Below is a small trained network, with its code and all its weights. Each question gives an input and a class and asks what happens when units are switched off, that is, made to give their printed mean instead of their output.

import numpy as np


def w(rows, s, z=0):
    codes = np.array(rows[::2]) - 128.0
    scale = np.full(codes.shape[1], s)
    scale[-1] = z or s
    return codes * scale


def f(y):
    return y / 2 * (1 + np.tanh(0.7978845608 * (y + 0.044715 * y**3)))


def log_softmax(a):
    a = a - a.max(-1, keepdims=True)
    return a - np.log(np.exp(a).sum(-1, keepdims=True))


def net(x, mask):
    res = np.array(x, float).reshape(1, 7) / 4 @ E
    y = f(res @ A[0][:, :-1].T + A[0][:, -1])
    res = res + np.where(mask, y, B[0][:, -1]) @ B[0][:, :-1]
    return log_softmax(res[-1] @ U[:, :-1].T + U[:, -1])


A, B = {}, {}
E = w([
[194,186,253],'x0',
[74,27,139],'x1',
[111,100,80],'x2',
[29,128,36],'x3',
[230,49,80],'x4',
[48,179,231],'x5',
[211,190,233],'x6',
],0.0062)
A[0] = w([
[148,42,146,193],'n0',
[144,90,98,13],'n1',
[131,80,174,185],'n2',
[145,23,145,109],'n3',
[111,135,118,3],'n4',
[117,242,171,218],'n5',
[225,140,168,200],'n6',
[4,81,47,223],'n7',
[110,108,89,188],'n8',
[86,59,181,209],'n9',
],0.015,0.0041)
B[0] = w([
[217,163,69,166],'n0',
[156,114,80,142],'n1',
[134,176,67,148],'n2',
[254,109,88,164],'n3',
[186,127,162,123],'n4',
[66,113,207,212],'n5',
[88,96,242,197],'n6',
[123,209,98,248],'n7',
[149,162,146,166],'n8',
[169,184,101,164],'n9',
],0.0088,0.016)
U = w([
[181,36,69,2],'0',
[73,77,217,101],'1',
[81,204,100,216],'2',
[6,159,1,66],'3',
],0.0067,0.0041)

Each question gives the input, the list of numbers given to net, and the class t.
The units are the neurons (one row each of A and B). Each row of codes is followed by its name. A weight is (code - 128) times the scale printed after its matrix; where a second scale follows, it is the last column's (A, B and U).
mask holds one flag per neuron, in row order. A switched-off neuron (its flag False) gives its mean, the last column of its row in B, instead of its output. The means were averaged over made-up inputs and are rounded, as every weight is.
A unit's drop is (log p(t) with every unit on - log p(t) with that unit switched off) / (log p(t) with every unit on - log p(t) with every unit switched off).
The circuit of an input: a set's keep is (log p(t) with only the set's units on - log p(t) with every unit switched off) / (log p(t) with every unit on - log p(t) with every unit switched off). Starting from all 10 units, units are removed one at a time, each time the one whose removal leaves the highest keep (on an exact tie, the one counted first), for as long as the keep stays at least 0.8.
circuit, biggest first: the units of the circuit, biggest drop first
most important unit: the unit with the biggest drop
k most important neurons: the k neurons with the biggest drops, biggest first
drop when u is switched off: that unit's drop, to one decimal
input [1,-6,8,-4,2,-6,3], class 1: circuit, biggest first => n6
input [-1,0,-1,-7,4,-2,0], class 0: circuit, biggest first => n5; n7
input [4,-4,0,5,-2,-4,0], class 1: circuit, biggest first => n7; n0
input [-6,4,-5,-8,-1,3,0], class 0: circuit, biggest first => n7; n5; n6
input [-6,-5,-6,2,-1,7,4], class 1: 2 most important neurons => n5; n7
input [4,6,-1,-5,4,-4,3], class 0: 2 most important neurons => n3; n0
input [5,-6,-2,6,6,-8,1], class 1: circuit, biggest first => n6; n7
input [7,-2,7,0,-7,-5,-2], class 1: circuit, biggest first => n7; n0
input [5,6,6,-2,-5,-6,1], class 0: circuit, biggest first => n7; n5
input [-5,-5,-8,-1,7,-5,5], class 1: 2 most important neurons => n6; n7
input [7,-8,1,-8,4,-7,-4], class 1: drop when n6 is switched off => 0.7
input [-1,-7,-8,0,-8,4,3], class 1: drop when n7 is switched off => 0.0
input [4,1,3,-6,-8,-8,1], class 1: drop when n7 is switched off => 0.1
input [2,7,2,-8,7,0,-1], class 0: most important unit => n3
